Below is a small trained network, with its code and all its weights. Each question gives an input and a target symbol and asks what happens when units are switched off, that is, made to give their printed mean instead of their output.

import numpy as np


def w(rows, s, z=0):
    codes = np.array(rows[::2]) - 128.0
    scale = np.full(codes.shape[1], s)
    scale[-1] = z or s
    return codes * scale


def norm(h):
    return h / np.sqrt((h * h).mean(-1, keepdims=True) + 1e-5)


def f(y):
    return np.maximum(y, 0)


def softmax(a):
    e = np.exp(a - a.max(-1, keepdims=True))
    return e / e.sum(-1, keepdims=True)


def log_softmax(a):
    a = a - a.max(-1, keepdims=True)
    return a - np.log(np.exp(a).sum(-1, keepdims=True))


def net(x, mask):
    ids = ['ζθξπτψ'.index(c) for c in x.split()]
    T = len(ids)
    res = E[ids] + P[:T]
    u = 0
    for l in range(2):
        r = norm(res)
        for j in range(3):
            rows = slice(2 * j, 2 * j + 2)
            q, k, v = (r @ M[l][rows].T for M in (Q, K, V))
            z = softmax(np.where(np.tri(T) > 0, q @ k.T / 2**0.5, -1e9)) @ v
            o = O[l][rows]
            res = res + np.where(mask[u + j], z, o[:, -1]) @ o[:, :-1]
        u += 3
        y = f(norm(res) @ A[l][:, :-1].T + A[l][:, -1])
        res = res + np.where(mask[u : u + 8], y, B[l][:, -1]) @ B[l][:, :-1]
        u += 8
    return log_softmax(norm(res)[-1] @ U[:, :-1].T + U[:, -1])


Q, K, V, O, A, B = {}, {}, {}, {}, {}, {}
E = w([
[107,164,77,89,49,204,159,131],'ζ',
[99,225,116,178,240,142,91,82],'θ',
[163,169,137,117,151,34,134,199],'ξ',
[50,126,121,143,56,127,180,159],'π',
[134,98,86,72,151,125,44,135],'τ',
[114,153,166,2,186,163,214,142],'ψ',
],0.0011)
P = w([
[61,94,201,116,123,233,17,234],'0',
[209,164,182,80,59,146,94,116],'1',
[94,253,4,89,128,106,177,87],'2',
[56,95,126,148,125,149,118,133],'3',
[176,119,181,124,80,124,116,92],'4',
[86,178,61,159,138,68,199,40],'5',
[78,56,131,187,132,119,136,132],'6',
[225,60,176,159,101,100,142,97],'7',
[88,164,49,191,119,74,185,71],'8',
],0.0014)
Q[0] = w([
[153,146,183,63,201,194,136,149],'0.h0',
[178,50,234,115,89,217,65,217],'0.h0',
[255,63,226,34,34,164,114,169],'0.h1',
[118,206,85,120,135,129,216,124],'0.h1',
[142,133,36,85,129,102,188,104],'0.h2',
[124,77,161,148,138,135,31,163],'0.h2',
],0.0049)
K[0] = w([
[99,142,112,63,98,187,54,171],'0.h0',
[116,254,76,141,100,137,2,130],'0.h0',
[94,205,214,2,233,226,220,201],'0.h1',
[210,44,111,160,135,179,30,226],'0.h1',
[76,97,97,230,90,147,126,132],'0.h2',
[219,112,164,53,178,107,92,100],'0.h2',
],0.0041)
V[0] = w([
[130,175,77,163,29,78,53,145],'0.h0',
[64,129,134,193,102,154,88,79],'0.h0',
[109,255,180,193,59,134,133,169],'0.h1',
[161,129,97,217,102,107,51,155],'0.h1',
[136,193,152,77,123,103,154,117],'0.h2',
[182,58,74,78,183,187,105,150],'0.h2',
],0.0025)
O[0] = w([
[137,136,177,126,32,97,47,85,220],'0.h0',
[84,108,63,114,83,164,43,124,172],'0.h0',
[80,95,153,236,117,182,182,214,255],'0.h1',
[55,168,152,251,180,78,65,78,67],'0.h1',
[142,119,149,78,216,99,139,124,154],'0.h2',
[33,105,201,191,94,131,183,76,52],'0.h2',
],0.0023,0.00099)
A[0] = w([
[191,137,163,186,230,177,168,106,5],'0.n0',
[188,95,211,64,148,161,119,93,113],'0.n1',
[95,132,216,218,107,159,73,144,129],'0.n2',
[125,133,50,127,220,180,53,171,39],'0.n3',
[251,131,167,58,110,168,225,89,52],'0.n4',
[177,180,59,192,197,148,123,80,71],'0.n5',
[167,89,174,119,133,82,49,160,140],'0.n6',
[217,212,185,177,151,82,117,164,72],'0.n7',
],0.0025,0.0017)
B[0] = w([
[245,254,90,195,123,181,74,128,135],'0.n0',
[111,78,176,122,125,201,131,93,198],'0.n1',
[178,130,81,95,128,107,144,151,249],'0.n2',
[101,194,167,92,128,58,75,79,149],'0.n3',
[80,177,36,34,128,61,37,90,214],'0.n4',
[106,151,212,124,105,173,172,189,179],'0.n5',
[111,140,143,57,109,130,159,150,196],'0.n6',
[55,115,135,165,37,216,107,126,159],'0.n7',
],0.0033,0.0017)
Q[1] = w([
[145,41,114,67,144,88,154,164],'1.h0',
[163,152,175,70,180,214,43,87],'1.h0',
[198,152,228,69,178,141,37,86],'1.h1',
[104,54,66,186,123,178,138,178],'1.h1',
[217,149,215,135,163,122,161,139],'1.h2',
[245,90,166,65,1,150,130,102],'1.h2',
],0.0046)
K[1] = w([
[129,46,204,84,64,156,94,122],'1.h0',
[140,178,157,85,199,188,98,96],'1.h0',
[193,177,179,102,107,141,123,161],'1.h1',
[98,143,39,190,105,79,179,80],'1.h1',
[105,94,212,99,145,190,65,186],'1.h2',
[208,174,219,243,253,223,93,131],'1.h2',
],0.005)
V[1] = w([
[23,225,178,115,173,151,183,120],'1.h0',
[156,174,100,158,157,137,232,180],'1.h0',
[116,176,108,187,135,40,244,5],'1.h1',
[139,206,149,109,24,236,207,80],'1.h1',
[118,204,201,220,125,105,96,80],'1.h2',
[193,238,63,120,204,183,112,67],'1.h2',
],0.0018)
O[1] = w([
[164,4,73,103,83,93,65,158,149],'1.h0',
[115,97,137,123,118,134,90,29,109],'1.h0',
[56,156,142,76,75,166,96,231,4],'1.h1',
[168,133,235,190,138,126,101,190,204],'1.h1',
[155,35,80,175,124,181,128,198,72],'1.h2',
[185,205,121,248,177,217,44,175,90],'1.h2',
],0.0022,0.0024)
A[1] = w([
[175,82,144,140,137,104,189,155,139],'1.n0',
[160,158,166,144,146,103,166,114,71],'1.n1',
[180,152,84,173,106,66,94,34,5],'1.n2',
[155,146,198,93,77,152,159,90,59],'1.n3',
[232,103,117,138,97,252,106,157,52],'1.n4',
[169,188,125,219,104,114,106,106,124],'1.n5',
[152,168,74,114,217,84,178,157,136],'1.n6',
[101,178,98,213,121,94,169,138,133],'1.n7',
],0.0035,0.0033)
B[1] = w([
[160,174,121,153,159,142,117,124,194],'1.n0',
[133,140,90,103,97,118,153,156,144],'1.n1',
[113,49,24,242,211,254,32,168,170],'1.n2',
[83,119,81,176,190,134,138,151,185],'1.n3',
[188,200,220,164,61,189,97,92,161],'1.n4',
[83,55,137,93,122,115,128,137,203],'1.n5',
[156,124,82,179,85,116,170,200,207],'1.n6',
[157,134,149,96,166,127,98,80,250],'1.n7',
],0.0045,0.002)
U = w([
[125,65,5,237,207,207,28,125,69],'ζ',
[244,176,234,192,60,212,57,122,163],'θ',
[12,42,157,149,5,154,166,243,69],'ξ',
[195,230,49,218,123,24,211,179,182],'π',
[118,59,249,125,253,211,228,104,33],'τ',
[133,161,125,9,85,33,52,22,248],'ψ',
],0.0052,0.0015)

Each question gives the input, a string of symbols that net reads in full, and the target symbol t.
The units are the heads (2 rows each of Q, K, V and O) and the neurons (one row each of A and B). Each row of codes is followed by its name. A weight is (code - 128) times the scale printed after its matrix; where a second scale follows, it is the last column's (O, A, B and U).
mask holds one flag per unit, layer by layer, with each layer's heads first. A switched-off unit (its flag False) gives its mean, the last column of its rows in O or B, instead of its output. The means were averaged over made-up inputs and are rounded, as every weight is.
A unit's drop is (log p(t) with every unit on - log p(t) with that unit switched off) / (log p(t) with every unit on - log p(t) with every unit switched off).
The circuit of an input: a set's keep is (log p(t) with only the set's units on - log p(t) with every unit switched off) / (log p(t) with every unit on - log p(t) with every unit switched off). Starting from the 12 units with the biggest drops (on a tie, the unit counted first), units are removed one at a time, each time the one whose removal leaves the highest keep (on an exact tie, the one counted first), for as long as the keep stays at least 0.8.
units of the circuit, in order: the units of the circuit, biggest drop first
unit that matters most: the unit with the biggest drop
k most important neurons: the k neurons with the biggest drops, biggest first
k most important neurons of layer l: the k neurons of layer l with the biggest drops, biggest first
which heads matter: for each layer, one digit per head in row order, 1 if its drop is at least 0.15 and else 0, layers parted by /
input π θ τ ζ, target θ: unit that matters most : 1.n4
input τ π θ, target ζ: which heads matter : 100 / 110
input π ψ π π θ θ θ τ, target θ: units of the circuit, in order : (1.h2 1.n4)
input π ψ τ π, target τ: 4 most important neurons of layer 0 : (0.n4 0.n5 0.n3 0.n6)
input π θ π π τ, target θ: units of the circuit, in order : (1.n4 1.h2)
input π π π ξ, target π: which heads matter : 010 / 000
input ψ ξ ζ τ ξ ζ, target ζ: which heads matter : 000 / 000
input τ π π τ, target ξ: units of the circuit, in order : (0.h2 1.n7 1.n2)
input ζ π τ π π π ξ π ζ, target ψ: which heads matter : 000 / 010
input π ξ π π ξ π ξ ζ, target ζ: 3 most important neurons : (0.n4 1.n2 0.n5)
input π ζ π τ τ τ π π θ, target ψ: 4 most important neurons : (0.n5 0.n2 1.n7 0.n4)
input ψ ψ π τ, target ψ: 4 most important neurons : (0.n3 1.n2 1.n3 1.n6)
input ξ π π ψ θ π θ π ξ, target ψ: 2 most important neurons of layer 0 : (0.n7 0.n1)
input τ π π π ψ τ, target π: most important neuron of layer 0 : (0.n5)
input π π π π π ξ, target ψ: 2 most important neurons : (0.n7 1.n7)
input θ π ψ ξ ξ θ, target τ: 4 most important neurons : (0.n5 1.n5 0.n4 1.n7)
input π τ τ π τ τ π π π, target ψ: 3 most important neurons : (1.n7 0.n4 0.n2)
input ξ π τ π π ζ, target ψ: which heads matter : 110 / 010
input ψ ψ τ, target π: units of the circuit, in order : (0.h0 1.n6)
input π τ π ψ π ζ ψ, target ξ: which heads matter : 110 / 010
input π π τ ζ, target θ: which heads matter : 000 / 000
input τ τ π π π, target π: most important neuron of layer 1 : (1.n3)
input π τ π π ξ π, target ψ: 2 most important neurons : (0.n4 1.n7)
